Below is a small trained network, with its code and all its weights. Each question gives an input and a class and asks what happens when units are switched off, that is, made to give their printed mean instead of their output.

import numpy as np


def w(rows, s, z=0):
    codes = np.array(rows[::2]) - 128.0
    scale = np.full(codes.shape[1], s)
    scale[-1] = z or s
    return codes * scale


def norm(h):
    return h / np.sqrt((h * h).mean(-1, keepdims=True) + 1e-5)


def f(y):
    return y / 2 * (1 + np.tanh(0.7978845608 * (y + 0.044715 * y**3)))


def log_softmax(a):
    a = a - a.max(-1, keepdims=True)
    return a - np.log(np.exp(a).sum(-1, keepdims=True))


def net(x, mask):
    res = np.array(x, float).reshape(1, 5) / 4 @ E
    u = 0
    for l in range(3):
        y = f(norm(res) @ A[l][:, :-1].T + A[l][:, -1])
        res = res + np.where(mask[u : u + 3], y, B[l][:, -1]) @ B[l][:, :-1]
        u += 3
    return log_softmax(norm(res)[-1] @ U[:, :-1].T + U[:, -1])


A, B = {}, {}
E = w([
[186,199,156],'x0',
[254,102,155],'x1',
[136,47,13],'x2',
[145,200,82],'x3',
[145,148,110],'x4',
],0.0088)
A[0] = w([
[255,160,71,93],'L0N0',
[99,30,60,110],'L0N1',
[127,67,111,2],'L0N2',
],0.0093,0.0062)
B[0] = w([
[132,83,219,252],'L0N0',
[73,135,144,244],'L0N1',
[108,246,55,99],'L0N2',
],0.011,0.0032)
A[1] = w([
[147,113,8,118],'L1N0',
[154,181,144,4],'L1N1',
[29,129,170,43],'L1N2',
],0.013,0.003)
B[1] = w([
[6,129,106,199],'L1N0',
[160,125,108,141],'L1N1',
[78,121,211,253],'L1N2',
],0.014,0.0037)
A[2] = w([
[33,123,115,181],'L2N0',
[254,63,156,2],'L2N1',
[140,223,108,202],'L2N2',
],0.0078,0.00081)
B[2] = w([
[109,86,171,243],'L2N0',
[110,50,255,254],'L2N1',
[227,186,86,147],'L2N2',
],0.0089,0.0031)
U = w([
[81,96,248,254],'0',
[52,105,86,236],'1',
[198,97,56,2],'2',
[209,91,233,235],'3',
[169,112,87,2],'4',
[174,197,190,176],'5',
[183,106,141,2],'6',
],0.016,0.0072)

Each question gives the input, the list of numbers given to net, and the class t.
The units are the neurons (one row each of A and B). Each row of codes is followed by its name. A weight is (code - 128) times the scale printed after its matrix; where a second scale follows, it is the last column's (A, B and U).
mask holds one flag per neuron, layer by layer. A switched-off neuron (its flag False) gives its mean, the last column of its row in B, instead of its output. The means were averaged over made-up inputs and are rounded, as every weight is.
A unit's drop is (log p(t) with every unit on - log p(t) with that unit switched off) / (log p(t) with every unit on - log p(t) with every unit switched off).
most important unit: the unit with the biggest drop
k most important neurons: the k neurons with the biggest drops, biggest first
top k neurons in layer l: the k neurons of layer l with the biggest drops, biggest first
drop of u: that unit's drop, to one decimal
input [3,-1,1,3,-1], class 3: 2 most important neurons	L0N1, L1N2
input [0,-5,-3,6,3], class 5: most important unit	L2N2
input [5,0,3,2,1], class 3: 2 most important neurons	L0N0, L1N0
input [3,-7,-3,8,-2], class 5: 2 most important neurons	L2N2, L1N0
input [3,-3,-8,5,-7], class 5: top 2 neurons in layer 1	L1N0, L1N1
input [-4,2,3,1,-3], class 1: 2 most important neurons	L0N0, L2N1
input [3,1,-2,5,-6], class 3: top 2 neurons in layer 1	L1N0, L1N1
input [8,-5,-7,-4,2], class 5: 2 most important neurons	L0N0, L2N1
input [5,-4,0,-2,6], class 5: 2 most important neurons	L0N0, L0N1
input [5,-2,-8,2,-2], class 5: 2 most important neurons	L0N0, L2N1
input [-5,8,8,-2,-7], class 1: top 2 neurons in layer 1	L1N0, L1N2
input [1,-2,-8,-1,8], class 5: 2 most important neurons	L0N0, L2N1
input [7,-7,-7,5,0], class 5: top 2 neurons in layer 2	L2N2, L2N1
input [0,2,-5,2,1], class 5: most important neuron	L0N0
input [8,-1,-8,-5,5], class 5: drop of L0N0	0.3
input [-3,2,5,-2,-2], class 1: drop of L0N0	0.3
input [2,3,7,-7,-4], class 1: drop of L0N0	0.5
